Below are the code and all the weights of a small trained network. Each question names an input and a target symbol and asks about switching units off, where a switched-off unit gives its printed mean instead of its output.

import numpy as np


def w(rows, s, z=0):
    codes = np.array(rows[::2]) - 128.0
    scale = np.full(codes.shape[1], s)
    scale[-1] = z or s
    return codes * scale


def norm(h):
    return h / np.sqrt((h * h).mean(-1, keepdims=True) + 1e-5)


def f(y):
    return y / 2 * (1 + np.tanh(0.7978845608 * (y + 0.044715 * y**3)))


def softmax(a):
    e = np.exp(a - a.max(-1, keepdims=True))
    return e / e.sum(-1, keepdims=True)


def log_softmax(a):
    a = a - a.max(-1, keepdims=True)
    return a - np.log(np.exp(a).sum(-1, keepdims=True))


def net(x, mask):
    ids = ['ΘΞΣΨβδεζμφ'.index(c) for c in x.split()]
    T = len(ids)
    res = E[ids] + P[:T]
    u = 0
    for l in range(2):
        r = norm(res)
        for j in range(2):
            rows = slice(4 * j, 4 * j + 4)
            q, k, v = (r @ M[l][rows].T for M in (Q, K, V))
            z = softmax(np.where(np.tri(T) > 0, q @ k.T / 4**0.5, -1e9)) @ v
            o = O[l][rows]
            res = res + np.where(mask[u + j], z, o[:, -1]) @ o[:, :-1]
        u += 2
        y = f(norm(res) @ A[l][:, :-1].T + A[l][:, -1])
        res = res + np.where(mask[u : u + 8], y, B[l][:, -1]) @ B[l][:, :-1]
        u += 8
    return log_softmax(norm(res)[-1] @ U[:, :-1].T + U[:, -1])


Q, K, V, O, A, B = {}, {}, {}, {}, {}, {}
E = w([
[190,63,250,43,103,191,110,138,143,140,146],'Θ',
[143,166,12,123,191,68,145,184,138,212,152],'Ξ',
[94,183,113,125,102,157,207,159,206,60,188],'Σ',
[147,138,171,142,110,204,101,158,153,194,127],'Ψ',
[190,66,146,122,57,171,177,127,103,202,200],'β',
[3,137,136,167,163,141,152,166,210,46,109],'δ',
[88,142,76,155,137,172,185,109,100,92,80],'ε',
[97,71,106,217,110,126,145,149,100,125,120],'ζ',
[148,35,159,123,66,185,123,112,210,142,54],'μ',
[73,134,158,127,178,26,185,100,140,100,72],'φ',
],0.0052)
P = w([
[204,108,217,198,5,106,180,213,81,121,129],'0',
[119,113,203,166,59,112,172,182,100,90,78],'1',
[117,123,205,167,101,123,158,151,110,98,88],'2',
[119,127,195,162,130,130,156,138,115,111,99],'3',
[130,128,185,163,149,135,152,132,118,117,109],'4',
[138,128,179,163,165,143,153,124,122,119,122],'5',
[148,122,176,156,176,149,150,118,126,122,128],'6',
[157,118,171,151,190,150,145,120,133,119,133],'7',
[159,109,166,142,200,154,141,117,132,119,137],'8',
[171,96,156,131,208,155,133,118,135,112,145],'9',
[177,88,145,127,210,160,131,114,139,98,161],'10',
[191,73,134,126,217,166,124,114,147,81,175],'11',
[195,62,124,120,229,161,116,115,146,78,169],'12',
[202,54,104,117,242,160,125,112,150,73,175],'13',
],0.0023)
Q[0] = w([
[188,213,124,143,119,170,140,127,109,171,227],'0.h0',
[82,120,74,191,76,200,203,140,127,130,154],'0.h0',
[21,171,19,174,77,49,127,75,101,27,2],'0.h0',
[232,132,201,62,157,131,177,167,173,158,230],'0.h0',
[85,183,106,173,89,107,45,87,113,79,137],'0.h1',
[90,141,101,75,47,146,21,131,64,130,128],'0.h1',
[169,112,112,145,205,170,150,109,168,186,139],'0.h1',
[126,84,116,165,228,149,91,156,168,128,170],'0.h1',
],0.0036)
K[0] = w([
[100,148,75,121,64,112,136,163,100,193,182],'0.h0',
[117,112,82,89,123,164,160,119,110,118,211],'0.h0',
[118,97,184,189,112,202,171,2,89,20,102],'0.h0',
[123,146,95,76,166,55,125,197,129,171,145],'0.h0',
[124,84,133,145,82,106,152,89,82,51,146],'0.h1',
[78,112,120,158,56,92,160,136,110,106,152],'0.h1',
[183,99,144,152,222,202,58,148,165,168,124],'0.h1',
[172,153,108,148,176,172,117,83,86,134,119],'0.h1',
],0.0047)
V[0] = w([
[173,114,90,132,162,146,116,145,103,97,96],'0.h0',
[138,39,219,65,153,141,141,171,101,81,110],'0.h0',
[83,91,213,184,118,198,226,87,106,108,108],'0.h0',
[100,165,137,173,72,137,72,59,172,139,147],'0.h0',
[121,174,48,93,152,171,163,193,123,192,85],'0.h1',
[203,147,203,97,136,171,147,95,184,84,79],'0.h1',
[113,142,189,254,128,151,220,22,150,128,150],'0.h1',
[160,97,145,165,195,227,128,139,138,136,77],'0.h1',
],0.0028)
O[0] = w([
[112,123,141,78,137,80,179,123,131,114,156,106],'0.h0',
[144,106,167,134,77,177,171,59,133,130,191,135],'0.h0',
[211,97,151,128,81,183,148,157,137,122,144,212],'0.h0',
[137,110,146,132,130,79,187,120,149,97,93,3],'0.h0',
[112,90,133,104,178,198,149,31,144,190,216,160],'0.h1',
[128,60,83,109,102,112,111,152,127,57,129,242],'0.h1',
[30,102,120,101,2,111,176,143,117,82,91,252],'0.h1',
[54,116,81,98,86,147,77,122,93,124,144,225],'0.h1',
],0.0032,0.0015)
A[0] = w([
[3,108,77,186,198,129,56,124,92,173,47,169],'0.n0',
[191,49,166,137,91,183,155,68,99,111,67,130],'0.n1',
[188,118,246,23,82,163,115,58,114,131,136,156],'0.n2',
[94,94,200,187,219,175,114,115,109,77,194,149],'0.n3',
[153,114,117,147,162,97,239,71,117,71,150,178],'0.n4',
[135,156,121,76,205,99,35,92,99,148,191,61],'0.n5',
[185,110,12,232,48,187,145,247,94,181,187,253],'0.n6',
[100,95,158,180,126,192,155,135,223,96,163,218],'0.n7',
],0.0028,0.0013)
B[0] = w([
[76,128,133,116,55,169,169,115,183,84,254,138],'0.n0',
[81,216,89,166,200,129,160,155,152,144,166,182],'0.n1',
[100,197,48,165,141,139,155,165,164,64,110,183],'0.n2',
[141,184,98,72,153,153,79,105,156,198,85,170],'0.n3',
[124,88,155,61,139,176,64,155,138,179,143,179],'0.n4',
[105,167,100,166,54,184,139,157,159,121,73,127],'0.n5',
[83,103,214,62,189,132,115,128,157,111,68,242],'0.n6',
[147,139,88,82,159,36,122,97,63,198,137,252],'0.n7',
],0.0034,0.0032)
Q[1] = w([
[73,44,86,83,228,123,143,155,143,190,177],'1.h0',
[188,204,96,221,34,148,109,118,78,129,55],'1.h0',
[197,179,103,225,76,101,107,68,72,76,61],'1.h0',
[121,146,140,158,102,94,167,67,122,119,127],'1.h0',
[86,32,208,50,159,187,230,239,181,124,67],'1.h1',
[88,181,155,223,89,110,123,73,47,146,86],'1.h1',
[48,65,182,105,125,146,234,163,169,76,80],'1.h1',
[78,170,92,90,248,190,136,148,183,253,170],'1.h1',
],0.0076)
K[1] = w([
[151,97,82,94,132,243,108,109,158,77,126],'1.h0',
[110,171,160,130,107,7,210,122,137,152,102],'1.h0',
[163,170,192,155,112,48,166,137,97,127,125],'1.h0',
[154,161,151,128,95,139,159,130,79,201,130],'1.h0',
[120,55,44,97,253,83,133,91,172,179,118],'1.h1',
[112,167,174,176,43,79,153,128,90,109,59],'1.h1',
[153,88,63,135,253,92,143,125,149,222,63],'1.h1',
[135,37,146,80,184,171,135,19,137,73,120],'1.h1',
],0.0062)
V[1] = w([
[168,93,107,158,116,155,120,98,233,182,66],'1.h0',
[108,97,63,176,88,127,173,63,113,141,117],'1.h0',
[57,105,187,140,101,139,92,183,174,165,211],'1.h0',
[103,134,110,137,133,85,198,196,89,199,134],'1.h0',
[86,189,42,159,72,144,101,128,210,61,186],'1.h1',
[192,80,135,134,71,208,88,176,176,186,161],'1.h1',
[155,194,46,86,95,210,205,95,70,89,178],'1.h1',
[50,28,84,252,168,208,95,111,91,112,149],'1.h1',
],0.0038)
O[1] = w([
[123,47,87,186,60,164,125,168,217,58,126,186],'1.h0',
[148,78,140,139,138,155,224,79,140,136,145,5],'1.h0',
[102,65,150,132,85,106,31,83,84,146,254,237],'1.h0',
[151,148,193,105,141,130,122,95,166,129,185,120],'1.h0',
[106,151,157,79,20,134,78,207,172,251,212,22],'1.h1',
[67,199,92,142,126,91,155,94,39,240,17,130],'1.h1',
[103,166,220,23,122,164,190,129,201,107,101,41],'1.h1',
[67,160,218,184,130,189,165,172,18,99,198,98],'1.h1',
],0.004,0.0028)
A[1] = w([
[119,73,197,208,177,150,106,42,49,132,90,114],'1.n0',
[102,175,116,180,71,233,247,205,123,108,105,117],'1.n1',
[138,65,100,247,168,162,161,163,169,62,179,115],'1.n2',
[109,217,70,100,101,139,119,84,202,82,123,49],'1.n3',
[86,143,101,133,123,148,137,84,158,90,220,161],'1.n4',
[74,129,149,225,179,124,168,100,39,43,157,41],'1.n5',
[96,137,117,74,203,149,254,92,132,96,20,175],'1.n6',
[130,118,137,97,229,96,109,28,156,141,168,5],'1.n7',
],0.0038,0.0018)
B[1] = w([
[108,179,51,103,114,134,138,168,176,102,175,193],'1.n0',
[77,154,233,253,117,25,105,185,216,154,47,154],'1.n1',
[218,131,104,158,67,151,204,52,152,144,121,253],'1.n2',
[172,157,72,85,146,107,125,190,166,244,59,136],'1.n3',
[143,82,103,180,118,186,97,135,69,124,106,191],'1.n4',
[196,215,152,74,125,111,134,222,165,194,107,187],'1.n5',
[80,98,74,115,134,197,129,52,65,139,179,195],'1.n6',
[125,142,190,145,54,178,153,170,103,135,67,162],'1.n7',
],0.0042,0.0029)
U = w([
[91,144,44,109,169,70,44,149,95,82,83,192],'Θ',
[182,149,167,164,199,84,106,82,140,232,127,98],'Ξ',
[197,120,166,91,47,160,128,130,43,159,35,1],'Σ',
[90,57,153,146,73,121,71,131,87,113,253,102],'Ψ',
[184,241,132,172,114,134,187,203,69,105,178,109],'β',
[63,123,128,227,55,116,151,186,169,140,44,135],'δ',
[67,149,63,83,131,181,192,35,45,159,117,112],'ε',
[144,165,106,21,93,110,159,155,246,159,139,76],'ζ',
[226,59,76,160,118,133,176,70,181,62,113,212],'μ',
[43,146,238,114,199,134,175,89,170,38,138,181],'φ',
],0.0053,0.0012)

Each question gives the input, a string of symbols that net reads in full, and the target symbol t.
The units are the heads (4 rows each of Q, K, V and O) and the neurons (one row each of A and B). Each row of codes is followed by its name. A weight is (code - 128) times the scale printed after its matrix; where a second scale follows, it is the last column's (O, A, B and U).
mask holds one flag per unit, layer by layer, with each layer's heads first. A switched-off unit (its flag False) gives its mean, the last column of its rows in O or B, instead of its output. The means were averaged over made-up inputs and are rounded, as every weight is.
A unit's drop is (log p(t) with every unit on - log p(t) with that unit switched off) / (log p(t) with every unit on - log p(t) with every unit switched off).
The circuit of an input: a set's keep is (log p(t) with only the set's units on - log p(t) with every unit switched off) / (log p(t) with every unit on - log p(t) with every unit switched off). Starting from the 12 units with the biggest drops (on a tie, the unit counted first), units are removed one at a time, each time the one whose removal leaves the highest keep (on an exact tie, the one counted first), for as long as the keep stays at least 0.8.
units of the circuit, in order: the units of the circuit, biggest drop first
unit that matters most: the unit with the biggest drop
top k neurons: the k neurons with the biggest drops, biggest first
k most important neurons of layer l: the k neurons of layer l with the biggest drops, biggest first
which heads matter: for each layer, one digit per head in row order, 1 if its drop is at least 0.15 and else 0, layers parted by /
input Σ ε ε Ξ, target ε: which heads matter -> 01 / 10
input δ φ Ξ Σ Σ Ξ β Θ ε Σ Θ Σ, target ζ: top 2 neurons -> [0.n1, 0.n7]
input δ Θ ε Ξ Ψ Θ Σ μ Θ Ψ Σ ζ ζ Ψ, target Ψ: which heads matter -> 11 / 10
input Ξ Σ Θ μ Ξ φ Ψ Σ δ δ Θ Ξ ζ Ξ, target β: which heads matter -> 00 / 01
input β ζ φ Ξ ζ Ξ ε Σ ε, target φ: unit that matters most -> 1.h1
input Θ Ψ Ξ Θ, target Θ: units of the circuit, in order -> [0.n2, 0.h0]
input Ξ Ψ ζ, target Ψ: which heads matter -> 10 / 10
input ε Ψ Σ Θ μ φ Ψ, target μ: which heads matter -> 10 / 01
input Ψ μ Σ Σ Σ δ Σ Σ Θ μ ε, target δ: units of the circuit, in order -> [1.n1, 1.h1]
input φ φ Ξ, target Ξ: units of the circuit, in order -> [0.h1, 1.h0]
input Σ Σ Ξ Ξ, target ζ: which heads matter -> 11 / 01
input μ Σ ε Σ Σ, target φ: which heads matter -> 10 / 11
input Θ Σ Σ φ, target μ: which heads matter -> 10 / 01
input Σ Θ ζ β, target β: which heads matter -> 10 / 01
input Ξ Σ β Σ ε μ ζ, target μ: unit that matters most -> 0.h1
input Ξ Σ μ ε Σ μ β ζ Σ Σ Ξ Θ β, target ε: units of the circuit, in order -> [1.h1, 0.h1]
input Ξ μ Θ φ φ β Ξ ζ μ Σ, target δ: units of the circuit, in order -> [1.h0, 1.n1]
input μ μ μ Ξ δ Ξ Ξ Ξ φ φ Ξ, target μ: units of the circuit, in order -> [0.n7, 1.h0, 1.n2]
input Θ ζ Θ, target β: units of the circuit, in order -> [1.h1, 0.n2, 1.n5]
input Θ Ξ β Ξ Σ Σ Θ, target ζ: 2 most important neurons of layer 1 -> [1.n3, 1.n4]
input φ Σ Θ φ ζ ζ Σ μ Θ, target δ: which heads matter -> 01 / 01
input Σ μ Σ φ Σ Ξ Σ Ξ, target ζ: units of the circuit, in order -> [1.h1, 0.n1]
input Θ Σ Σ Ψ Θ β Σ Ψ, target ε: units of the circuit, in order -> [1.h1, 1.n6]
input φ ζ Ψ Σ β δ, target Ψ: unit that matters most -> 0.n7
input ζ Σ μ Σ μ β, target δ: units of the circuit, in order -> [1.n1, 1.h1, 1.h0, 0.n2]
input Ξ Ψ μ φ, target μ: units of the circuit, in order -> [0.n6, 1.h1]
input Ξ Ξ Θ φ δ Θ ζ ε Ξ Θ Σ, target Θ: units of the circuit, in order -> [1.h0, 0.n2, 0.n7]
input ε Θ β Σ δ Σ, target Ψ: which heads matter -> 00 / 01
input δ Θ φ Σ ε, target μ: 3 most important neurons of layer 0 -> [0.n0, 0.n2, 0.n3]
input Ξ Σ ζ, target ζ: 2 most important neurons of layer 1 -> [1.n0, 1.n5]
